Here is a tiny trained network, its code and every weight. The questions are about switching its units off for an input and a target symbol, where a switched-off unit gives its printed mean instead of its output.

import numpy as np


def w(rows, s, z=0):
    codes = np.array(rows[::2]) - 128.0
    scale = np.full(codes.shape[1], s)
    scale[-1] = z or s
    return codes * scale


def softmax(a):
    e = np.exp(a - a.max(-1, keepdims=True))
    return e / e.sum(-1, keepdims=True)


def log_softmax(a):
    a = a - a.max(-1, keepdims=True)
    return a - np.log(np.exp(a).sum(-1, keepdims=True))


def net(x, mask):
    ids = ['ΞΨαγεηλτφ'.index(c) for c in x.split()]
    T = len(ids)
    res = E[ids] + P[:T]
    u = 0
    for l in range(3):
        r = res
        for j in range(2):
            rows = slice(2 * j, 2 * j + 2)
            q, k, v = (r @ M[l][rows].T for M in (Q, K, V))
            z = softmax(np.where(np.tri(T) > 0, q @ k.T / 2**0.5, -1e9)) @ v
            o = O[l][rows]
            res = res + np.where(mask[u + j], z, o[:, -1]) @ o[:, :-1]
        u += 2
    return log_softmax(res[-1] @ U[:, :-1].T + U[:, -1])


Q, K, V, O = {}, {}, {}, {}
E = w([
[168,55,83,188,173,122,174,86,143,75],'Ξ',
[144,168,207,109,133,56,191,115,160,125],'Ψ',
[61,192,210,138,171,96,129,126,90,91],'α',
[136,186,199,122,224,84,85,141,88,65],'γ',
[45,227,246,95,217,153,158,114,113,111],'ε',
[157,106,166,71,215,126,98,87,119,134],'η',
[114,89,110,80,170,54,68,58,151,74],'λ',
[129,122,182,120,182,192,101,151,180,188],'τ',
[145,49,140,107,113,75,130,3,103,103],'φ',
],0.016)
P = w([
[133,140,139,111,81,206,86,163,79,97],'0',
[113,128,123,187,147,122,93,63,118,158],'1',
[104,88,163,99,102,150,143,140,111,145],'2',
[120,139,113,183,140,85,114,30,137,140],'3',
[107,69,179,95,95,135,153,128,152,141],'4',
[126,139,104,186,134,53,125,10,160,130],'5',
[109,71,160,104,75,144,170,146,204,140],'6',
[143,170,85,209,178,73,87,63,165,115],'7',
],0.013)
Q[0] = w([
[44,171,190,183,255,93,234,160,182,207],'L0H1',
[160,84,71,187,143,116,54,136,205,7],'L0H1',
[132,59,179,147,248,139,130,130,138,127],'L0H2',
[152,94,119,17,91,153,103,209,67,77],'L0H2',
],0.0069)
K[0] = w([
[158,184,237,214,167,60,182,209,238,169],'L0H1',
[48,63,72,176,231,165,113,100,196,18],'L0H1',
[217,93,142,95,139,129,165,124,105,99],'L0H2',
[118,136,73,80,162,1,191,86,178,218],'L0H2',
],0.0068)
V[0] = w([
[192,109,94,75,145,132,147,71,143,63],'L0H1',
[61,139,81,127,55,201,140,129,84,151],'L0H1',
[146,161,43,157,77,142,74,255,65,116],'L0H2',
[133,227,79,202,100,180,106,196,135,139],'L0H2',
],0.0085)
O[0] = w([
[117,146,188,94,130,118,171,166,222,151,129],'L0H1',
[119,107,254,58,122,93,89,5,75,88,2],'L0H1',
[238,77,146,94,99,78,9,44,60,55,21],'L0H2',
[170,106,128,114,121,40,108,89,39,130,69],'L0H2',
],0.0082,0.0065)
Q[1] = w([
[181,98,123,2,12,102,126,191,52,95],'L1H1',
[206,239,53,163,63,24,11,35,171,138],'L1H1',
[236,116,213,210,132,97,100,132,199,209],'L1H2',
[112,91,21,96,133,185,106,132,78,83],'L1H2',
],0.008)
K[1] = w([
[76,150,113,212,193,160,160,100,106,254],'L1H1',
[154,151,181,75,221,191,42,139,47,91],'L1H1',
[175,163,97,196,100,99,140,106,130,183],'L1H2',
[97,135,113,127,187,178,72,98,114,117],'L1H2',
],0.0089)
V[1] = w([
[174,210,134,92,118,143,87,150,125,255],'L1H1',
[35,112,129,73,59,73,72,114,154,92],'L1H1',
[149,115,140,127,18,158,102,137,137,91],'L1H2',
[129,98,90,61,96,161,102,114,102,122],'L1H2',
],0.0085)
O[1] = w([
[126,105,217,160,176,106,149,145,163,143,134],'L1H1',
[94,5,100,138,147,142,110,136,66,132,122],'L1H1',
[143,128,96,172,135,118,182,166,90,167,32],'L1H2',
[219,89,148,109,125,162,111,135,157,126,2],'L1H2',
],0.013,0.008)
Q[2] = w([
[121,159,26,233,207,76,37,25,140,179],'L2H1',
[255,144,108,174,103,37,56,62,77,115],'L2H1',
[140,102,198,32,102,150,227,188,100,122],'L2H2',
[138,136,93,189,172,91,145,126,111,173],'L2H2',
],0.0082)
K[2] = w([
[254,83,179,107,131,175,45,198,43,61],'L2H1',
[126,193,144,132,241,228,102,87,67,180],'L2H1',
[73,157,79,120,186,110,151,51,160,168],'L2H2',
[176,137,136,83,153,133,149,215,65,158],'L2H2',
],0.0084)
V[2] = w([
[130,88,183,134,97,188,172,10,132,189],'L2H1',
[148,91,124,38,219,160,83,108,230,116],'L2H1',
[141,207,153,1,77,140,146,241,186,99],'L2H2',
[202,104,100,187,67,99,184,198,121,201],'L2H2',
],0.0095)
O[2] = w([
[88,167,112,137,26,122,103,115,121,251,152],'L2H1',
[84,88,93,159,181,169,49,38,204,112,199],'L2H1',
[102,140,113,177,140,181,185,91,131,186,203],'L2H2',
[100,148,200,85,105,223,156,186,179,109,3],'L2H2',
],0.011,0.0065)
U = w([
[186,255,44,69,69,163,141,79,147,52,196],'Ξ',
[100,117,191,126,172,83,198,187,134,147,163],'Ψ',
[111,112,115,112,109,68,137,182,111,88,181],'α',
[192,169,151,142,168,95,150,104,162,47,131],'γ',
[157,168,85,114,162,81,150,94,95,160,31],'ε',
[171,179,116,176,138,137,141,73,149,112,2],'η',
[32,56,124,100,159,133,150,147,112,56,82],'λ',
[133,156,232,179,62,71,64,137,211,88,192],'τ',
[45,122,78,132,27,142,137,151,97,116,73],'φ',
],0.0045,0.0053)

Each question gives the input, a string of symbols that net reads in full, and the target symbol t.
The units are the heads (2 rows each of Q, K, V and O). Each row of codes is followed by its name. A weight is (code - 128) times the scale printed after its matrix; where a second scale follows, it is the last column's (O and U).
mask holds one flag per head, layer by layer. A switched-off head (its flag False) gives its mean, the last column of its rows in O, instead of its output. The means were averaged over made-up inputs and are rounded, as every weight is.
A unit's drop is (log p(t) with every unit on - log p(t) with that unit switched off) / (log p(t) with every unit on - log p(t) with every unit switched off).
The circuit of an input: a set's keep is (log p(t) with only the set's units on - log p(t) with every unit switched off) / (log p(t) with every unit on - log p(t) with every unit switched off). Starting from all 6 units, units are removed one at a time, each time the one whose removal leaves the highest keep (on an exact tie, the one counted first), for as long as the keep stays at least 0.8.
circuit, biggest first: the units of the circuit, biggest drop first
unit that matters most: the unit with the biggest drop
which heads matter: for each layer, one digit per head in row order, 1 if its drop is at least 0.15 and else 0, layers parted by /
input γ τ λ, target λ: which heads matter => 00 / 10 / 10
input τ τ Ξ τ τ φ α, target φ: circuit, biggest first => [L2H1, L1H1]
input α Ψ Ψ η, target α: which heads matter => 11 / 10 / 11
input ε φ τ η, target ε: unit that matters most => L2H2
input τ Ψ α Ξ λ, target λ: circuit, biggest first => [L2H1, L0H2, L0H1]
input Ξ τ τ Ψ τ τ γ α, target Ξ: circuit, biggest first => [L1H1, L0H2]
input φ λ Ψ Ξ α τ γ η, target φ: circuit, biggest first => [L0H1, L2H1, L1H1]
input Ψ α λ Ξ, target Ψ: circuit, biggest first => [L0H2, L2H1, L1H2, L2H2]
input η τ φ τ τ τ, target η: circuit, biggest first => [L0H2, L2H2, L2H1, L1H1]
input α λ τ Ψ γ, target Ψ: circuit, biggest first => [L0H2, L2H1]
input τ α τ λ, target τ: which heads matter => 11 / 11 / 11
input τ τ α, target α: circuit, biggest first => [L0H1, L2H2, L0H2, L2H1]
input λ τ λ τ Ξ, target Ξ: which heads matter => 00 / 10 / 00
input Ψ φ τ τ τ Ψ Ψ τ, target Ψ: circuit, biggest first => [L2H1, L1H2, L2H2]
input ε η τ ε τ τ, target ε: circuit, biggest first => [L2H2, L0H1, L0H2]
input τ Ψ λ η α, target λ: circuit, biggest first => [L2H1, L0H2, L1H1]
input Ψ Ξ τ τ η τ φ τ, target Ψ: unit that matters most => L0H2
input γ Ξ η τ τ γ Ψ Ξ, target γ: which heads matter => 01 / 00 / 10
input η Ξ τ τ Ψ α τ ε, target η: which heads matter => 00 / 11 / 11
input τ Ψ α τ ε Ξ, target τ: unit that matters most => L1H2
input η τ ε Ψ Ψ Ψ γ η, target η: which heads matter => 00 / 10 / 11
